Here is a tiny trained network, its code and every weight. The questions are about switching its units off for an input and a target symbol, where a switched-off unit gives its printed mean instead of its output.

import numpy as np


def w(rows, s, z=0):
    codes = np.array(rows[::2]) - 128.0
    scale = np.full(codes.shape[1], s)
    scale[-1] = z or s
    return codes * scale


def f(y):
    return y / 2 * (1 + np.tanh(0.7978845608 * (y + 0.044715 * y**3)))


def softmax(a):
    e = np.exp(a - a.max(-1, keepdims=True))
    return e / e.sum(-1, keepdims=True)


def log_softmax(a):
    a = a - a.max(-1, keepdims=True)
    return a - np.log(np.exp(a).sum(-1, keepdims=True))


def net(x, mask):
    ids = ['βγδεζηθλξπστφψω'.index(c) for c in x.split()]
    T = len(ids)
    res = E[ids] + P[:T]
    u = 0
    for l in range(3):
        q, k, v = (res @ M[l].T for M in (Q, K, V))
        z = softmax(np.where(np.tri(T) > 0, q @ k.T / 3**0.5, -1e9)) @ v
        res = res + np.where(mask[u], z, O[l][:, -1]) @ O[l][:, :-1]
        u += 1
        y = f(res @ A[l][:, :-1].T + A[l][:, -1])
        res = res + np.where(mask[u : u + 4], y, B[l][:, -1]) @ B[l][:, :-1]
        u += 4
    return log_softmax(res[-1] @ U[:, :-1].T + U[:, -1])


Q, K, V, O, A, B = {}, {}, {}, {}, {}, {}
E = w([
[117,121,100],'β',
[142,138,236],'γ',
[215,148,95],'δ',
[179,89,68],'ε',
[82,111,113],'ζ',
[106,109,109],'η',
[97,101,109],'θ',
[70,98,124],'λ',
[105,114,109],'ξ',
[105,115,114],'π',
[2,73,129],'σ',
[117,118,113],'τ',
[79,85,106],'φ',
[68,102,130],'ψ',
[123,175,111],'ω',
],0.0093)
P = w([
[110,160,108],'0',
[82,144,59],'1',
[70,187,127],'2',
[112,125,121],'3',
[141,83,137],'4',
[171,46,147],'5',
[172,37,188],'6',
[112,2,202],'7',
],0.0059)
Q[0] = w([
[139,84,204],'L0H1',
[135,8,254],'L0H1',
[14,66,159],'L0H1',
],0.006)
K[0] = w([
[239,164,178],'L0H1',
[255,115,206],'L0H1',
[163,174,249],'L0H1',
],0.0062)
V[0] = w([
[207,117,128],'L0H1',
[43,1,8],'L0H1',
[97,177,205],'L0H1',
],0.0067)
O[0] = w([
[100,55,162,116],'L0H1',
[149,100,1,252],'L0H1',
[191,192,210,75],'L0H1',
],0.0063,0.0036)
A[0] = w([
[228,56,90,118],'L0N1',
[31,84,89,253],'L0N2',
[183,152,220,62],'L0N3',
[181,192,2,169],'L0N4',
],0.0056,0.0062)
B[0] = w([
[194,94,63,155],'L0N1',
[123,2,86,254],'L0N2',
[34,192,131,109],'L0N3',
[229,235,46,184],'L0N4',
],0.0058,0.0075)
Q[1] = w([
[85,137,141],'L1H1',
[57,254,211],'L1H1',
[42,243,102],'L1H1',
],0.0064)
K[1] = w([
[144,170,41],'L1H1',
[67,201,46],'L1H1',
[81,155,2],'L1H1',
],0.0069)
V[1] = w([
[3,103,164],'L1H1',
[246,226,60],'L1H1',
[29,83,183],'L1H1',
],0.0073)
O[1] = w([
[142,204,103,4],'L1H1',
[81,1,202,198],'L1H1',
[149,198,108,6],'L1H1',
],0.0092,0.0032)
A[1] = w([
[98,2,221,161],'L1N1',
[168,175,211,1],'L1N2',
[16,38,50,35],'L1N3',
[80,170,227,183],'L1N4',
],0.0057,0.0035)
B[1] = w([
[2,107,153,254],'L1N1',
[26,57,14,114],'L1N2',
[85,13,57,242],'L1N3',
[55,210,123,114],'L1N4',
],0.0064,0.0077)
Q[2] = w([
[131,143,206],'L2H1',
[81,61,212],'L2H1',
[254,207,93],'L2H1',
],0.0087)
K[2] = w([
[113,60,46],'L2H1',
[229,21,126],'L2H1',
[1,203,58],'L2H1',
],0.0057)
V[2] = w([
[218,186,251],'L2H1',
[34,133,219],'L2H1',
[156,119,254],'L2H1',
],0.0061)
O[2] = w([
[213,41,254,5],'L2H1',
[231,164,204,122],'L2H1',
[241,76,234,88],'L2H1',
],0.006,0.017)
A[2] = w([
[176,92,222,18],'L2N1',
[48,20,146,129],'L2N2',
[128,254,156,153],'L2N3',
[64,81,221,253],'L2N4',
],0.0061,0.0056)
B[2] = w([
[114,92,162,126],'L2N1',
[127,64,214,254],'L2N2',
[1,96,178,127],'L2N3',
[121,189,215,161],'L2N4',
],0.0075,0.014)
U = w([
[139,114,87,87],'β',
[55,191,183,214],'γ',
[175,132,52,253],'δ',
[235,98,32,209],'ε',
[68,40,120,64],'ζ',
[120,27,231,107],'η',
[140,107,51,82],'θ',
[132,241,3,78],'λ',
[148,90,106,160],'ξ',
[133,102,101,118],'π',
[100,106,116,118],'σ',
[140,109,90,83],'τ',
[147,107,105,167],'φ',
[106,149,143,86],'ψ',
[135,95,95,107],'ω',
],0.0067,0.0057)

Each question gives the input, a string of symbols that net reads in full, and the target symbol t.
The units are the heads (3 rows each of Q, K, V and O) and the neurons (one row each of A and B). Each row of codes is followed by its name. A weight is (code - 128) times the scale printed after its matrix; where a second scale follows, it is the last column's (O, A, B and U).
mask holds one flag per unit, layer by layer, with each layer's heads first. A switched-off unit (its flag False) gives its mean, the last column of its rows in O or B, instead of its output. The means were averaged over made-up inputs and are rounded, as every weight is.
A unit's drop is (log p(t) with every unit on - log p(t) with that unit switched off) / (log p(t) with every unit on - log p(t) with every unit switched off).
The circuit of an input: a set's keep is (log p(t) with only the set's units on - log p(t) with every unit switched off) / (log p(t) with every unit on - log p(t) with every unit switched off). Starting from the 12 units with the biggest drops (on a tie, the unit counted first), units are removed one at a time, each time the one whose removal leaves the highest keep (on an exact tie, the one counted first), for as long as the keep stays at least 0.8.
circuit, biggest first: the units of the circuit, biggest drop first
most important unit: the unit with the biggest drop
top k neurons: the k neurons with the biggest drops, biggest first
k most important neurons of layer l: the k neurons of layer l with the biggest drops, biggest first
input ε ε δ λ σ ξ, target λ: top 2 neurons -> L2N2, L0N4
input λ δ δ φ, target η: top neuron -> L2N2
input ε ε ε ω, target ζ: circuit, biggest first -> L1H1, L0N4, L1N3
input ε σ σ, target λ: circuit, biggest first -> L1H1, L1N1, L2N2
input δ ε δ ψ ξ ε δ θ, target η: circuit, biggest first -> L2H1, L2N2, L1N3, L1N1
input ε σ ε σ π, target λ: circuit, biggest first -> L1H1, L2N2, L0N2, L0N4
input φ λ ε σ ψ φ σ δ, target λ: circuit, biggest first -> L1H1, L2N2, L0N4
input δ ε δ σ ψ β δ θ, target η: circuit, biggest first -> L2H1, L1N3, L2N2
input π ζ φ σ σ, target λ: circuit, biggest first -> L1H1, L2N2
input σ ε δ δ ε, target η: top 2 neurons -> L2N2, L1N1
input θ δ σ ε λ ε σ ψ, target λ: circuit, biggest first -> L1H1, L0N4, L2N2, L0N2
input ε ε ε ε ω, target ζ: top 3 neurons -> L0N4, L1N3, L2N2
input δ φ ε ξ λ δ σ, target η: top 2 neurons -> L1N3, L2N2
input σ ε π, target ζ: top 2 neurons -> L0N4, L1N1
input ε λ φ δ π, target η: most important unit -> L1N1
input ε λ φ σ ε, target λ: top 4 neurons -> L0N4, L0N2, L2N2, L1N3
input δ η ε γ ω δ δ γ, target η: 2 most important neurons of layer 1 -> L1N1, L1N2
input ψ θ δ δ δ τ, target η: 2 most important neurons of layer 2 -> L2N2, L2N4
input φ δ η δ ε, target η: 2 most important neurons of layer 0 -> L0N2, L0N4
input δ θ ε ε β λ δ ω, target η: most important unit -> L2H1
input φ ψ ε ε δ π, target η: top 3 neurons -> L2N2, L0N2, L2N4
input ε θ σ ε γ, target γ: 3 most important neurons of layer 1 -> L1N3, L1N4, L1N1
input β β δ ξ, target η: top 2 neurons -> L0N4, L2N2
